Below is a small trained network, with its code and all its weights. Each question gives an input and a target symbol and asks what happens when units are switched off, that is, made to give their printed mean instead of their output.

import numpy as np


def w(rows, s, z=0):
    codes = np.array(rows[::2]) - 128.0
    scale = np.full(codes.shape[1], s)
    scale[-1] = z or s
    return codes * scale


def f(y):
    return np.maximum(y, 0)


def softmax(a):
    e = np.exp(a - a.max(-1, keepdims=True))
    return e / e.sum(-1, keepdims=True)


def log_softmax(a):
    a = a - a.max(-1, keepdims=True)
    return a - np.log(np.exp(a).sum(-1, keepdims=True))


def net(x, mask):
    ids = ['ΓΠΨΩβεζηλμξτφ'.index(c) for c in x.split()]
    T = len(ids)
    res = E[ids] + P[:T]
    r = res
    for j in range(2):
        rows = slice(3 * j, 3 * j + 3)
        q, k, v = (r @ M[0][rows].T for M in (Q, K, V))
        z = softmax(np.where(np.tri(T) > 0, q @ k.T / 3**0.5, -1e9)) @ v
        o = O[0][rows]
        res = res + np.where(mask[j], z, o[:, -1]) @ o[:, :-1]
    y = f(res @ A[0][:, :-1].T + A[0][:, -1])
    res = res + np.where(mask[2:6], y, B[0][:, -1]) @ B[0][:, :-1]
    return log_softmax(res[-1] @ U[:, :-1].T + U[:, -1])


Q, K, V, O, A, B = {}, {}, {}, {}, {}, {}
E = w([
[96,142,125,182,126,209],'Γ',
[81,65,116,89,195,74],'Π',
[74,174,82,162,192,40],'Ψ',
[89,161,68,108,238,75],'Ω',
[154,101,191,191,193,109],'β',
[95,106,88,105,186,202],'ε',
[57,122,85,172,167,164],'ζ',
[163,129,132,110,92,158],'η',
[174,188,123,177,186,155],'λ',
[175,109,139,87,158,198],'μ',
[42,98,120,56,57,179],'ξ',
[174,208,167,231,131,65],'τ',
[3,75,149,140,83,115],'φ',
],0.022)
P = w([
[152,73,162,181,140,188],'0',
[125,92,183,164,186,192],'1',
[158,50,49,163,109,117],'2',
[173,125,162,131,109,141],'3',
[122,120,222,130,223,162],'4',
[143,58,56,134,136,93],'5',
[174,162,164,96,103,109],'6',
[111,126,254,91,234,147],'7',
[134,65,57,140,142,90],'8',
],0.016)
Q[0] = w([
[96,124,112,111,196,181],'H0',
[108,234,84,36,33,134],'H0',
[69,167,254,137,165,124],'H0',
[135,214,182,86,51,93],'H1',
[172,96,76,174,18,56],'H1',
[199,141,72,134,99,127],'H1',
],0.0088)
K[0] = w([
[52,204,130,37,139,123],'H0',
[136,102,41,176,178,203],'H0',
[88,106,57,109,160,91],'H0',
[93,58,112,179,120,118],'H1',
[186,118,149,229,127,210],'H1',
[254,126,64,153,148,171],'H1',
],0.0087)
V[0] = w([
[83,130,190,105,56,134],'H0',
[218,113,120,46,141,255],'H0',
[74,170,78,89,130,130],'H0',
[171,196,132,114,94,164],'H1',
[212,211,126,249,132,154],'H1',
[46,92,134,169,111,125],'H1',
],0.0099)
O[0] = w([
[85,107,127,97,10,90,54],'H0',
[217,121,136,192,68,202,157],'H0',
[136,196,66,85,143,151,53],'H0',
[144,202,125,99,130,203,2],'H1',
[120,226,106,116,145,81,157],'H1',
[48,142,157,168,100,155,243],'H1',
],0.011,0.0059)
A[0] = w([
[111,95,215,80,169,170,4],'N0',
[185,178,246,93,152,142,201],'N1',
[80,134,172,119,92,193,208],'N2',
[150,104,167,91,116,80,46],'N3',
],0.012,0.0041)
B[0] = w([
[219,133,134,132,154,2,251],'N0',
[81,163,56,247,31,120,209],'N1',
[161,157,186,30,121,144,244],'N2',
[107,133,153,194,152,203,149],'N3',
],0.0078,0.012)
U = w([
[109,203,216,127,146,185,188],'Γ',
[157,57,130,125,168,155,113],'Π',
[91,201,123,75,176,87,92],'Ψ',
[221,184,61,112,241,154,39],'Ω',
[92,134,163,166,106,113,1],'β',
[232,98,73,98,171,195,127],'ε',
[39,116,156,141,184,198,206],'ζ',
[139,121,67,93,2,87,213],'η',
[58,96,4,189,137,173,96],'λ',
[200,108,64,117,69,113,143],'μ',
[189,170,180,72,89,123,154],'ξ',
[39,150,73,113,31,54,106],'τ',
[79,135,179,81,112,100,110],'φ',
],0.0083,0.0054)

Each question gives the input, a string of symbols that net reads in full, and the target symbol t.
The units are the heads (3 rows each of Q, K, V and O) and the neurons (one row each of A and B). Each row of codes is followed by its name. A weight is (code - 128) times the scale printed after its matrix; where a second scale follows, it is the last column's (O, A, B and U).
mask holds one flag per unit, heads first, then neurons. A switched-off unit (its flag False) gives its mean, the last column of its rows in O or B, instead of its output. The means were averaged over made-up inputs and are rounded, as every weight is.
A unit's drop is (log p(t) with every unit on - log p(t) with that unit switched off) / (log p(t) with every unit on - log p(t) with every unit switched off).
The circuit of an input: a set's keep is (log p(t) with only the set's units on - log p(t) with every unit switched off) / (log p(t) with every unit on - log p(t) with every unit switched off). Starting from all 6 units, units are removed one at a time, each time the one whose removal leaves the highest keep (on an exact tie, the one counted first), for as long as the keep stays at least 0.8.
circuit, biggest first: the units of the circuit, biggest drop first
most important unit: the unit with the biggest drop
top k neurons: the k neurons with the biggest drops, biggest first
which heads matter: for each layer, one digit per head in row order, 1 if its drop is at least 0.15 and else 0, layers parted by /
input β ζ μ ζ ζ Π Γ β, target Π: which heads matter	01
input φ Ψ τ ε ζ, target Ψ: which heads matter	10
input ζ ε Γ ε ζ Γ ζ Γ Ω, target λ: top 2 neurons	[N2; N0]
input Γ ξ β ζ Γ β η β, target ξ: which heads matter	11
input Γ λ ε ζ ζ β η τ τ, target Ψ: circuit, biggest first	[H1; H0]
input Γ Ψ τ β β Ω β ε, target Ω: circuit, biggest first	[H0]
input Γ Π ζ Ω β β ε, target ε: circuit, biggest first	[H1; H0]
input ζ λ β Γ μ Γ Γ μ, target μ: which heads matter	00
input ζ ζ ζ Γ Γ Γ β β Π, target ζ: which heads matter	10
input Γ β Γ Π τ ε λ Γ Γ, target Ω: which heads matter	01
input Γ ζ Γ β, target β: circuit, biggest first	[H0; N1]
input ζ β ε Γ Ω Γ τ λ β, target Ψ: which heads matter	11
input β ξ ζ, target η: which heads matter	10
input ζ ξ Γ, target η: which heads matter	10
input β Π Γ ζ Γ, target Π: which heads matter	01
input Γ β Γ φ Γ ζ, target τ: circuit, biggest first	[H0]
input β Γ λ φ, target φ: top 3 neurons	[N2; N1; N0]
input β Γ Γ β Γ ζ ζ, target ζ: which heads matter	00
input Γ μ Γ λ β Γ β β, target β: top 3 neurons	[N1; N0; N3]
input λ Ω Γ Ψ Γ μ ξ Γ, target ξ: which heads matter	01
input Γ ζ Γ Γ ζ Π Γ ε, target Π: most important unit	H1
input ζ μ β Ψ Ψ Ω Γ μ ζ, target ε: which heads matter	11
input ε Γ ζ μ, target μ: which heads matter	10
input Γ Γ ζ λ, target λ: circuit, biggest first	[N1; N2; N0]
input Γ Ω β β ξ, target ξ: circuit, biggest first	[N0; N2]
input λ Γ Γ Γ λ Γ ξ ε β, target η: which heads matter	10
input Γ Π ε ε ε λ β λ, target Π: top neuron	[N0]
input Γ Π Π η, target η: top 2 neurons	[N1; N3]
input ζ Γ Ψ Γ ζ Γ μ λ Π, target ε: circuit, biggest first	[H0; H1]
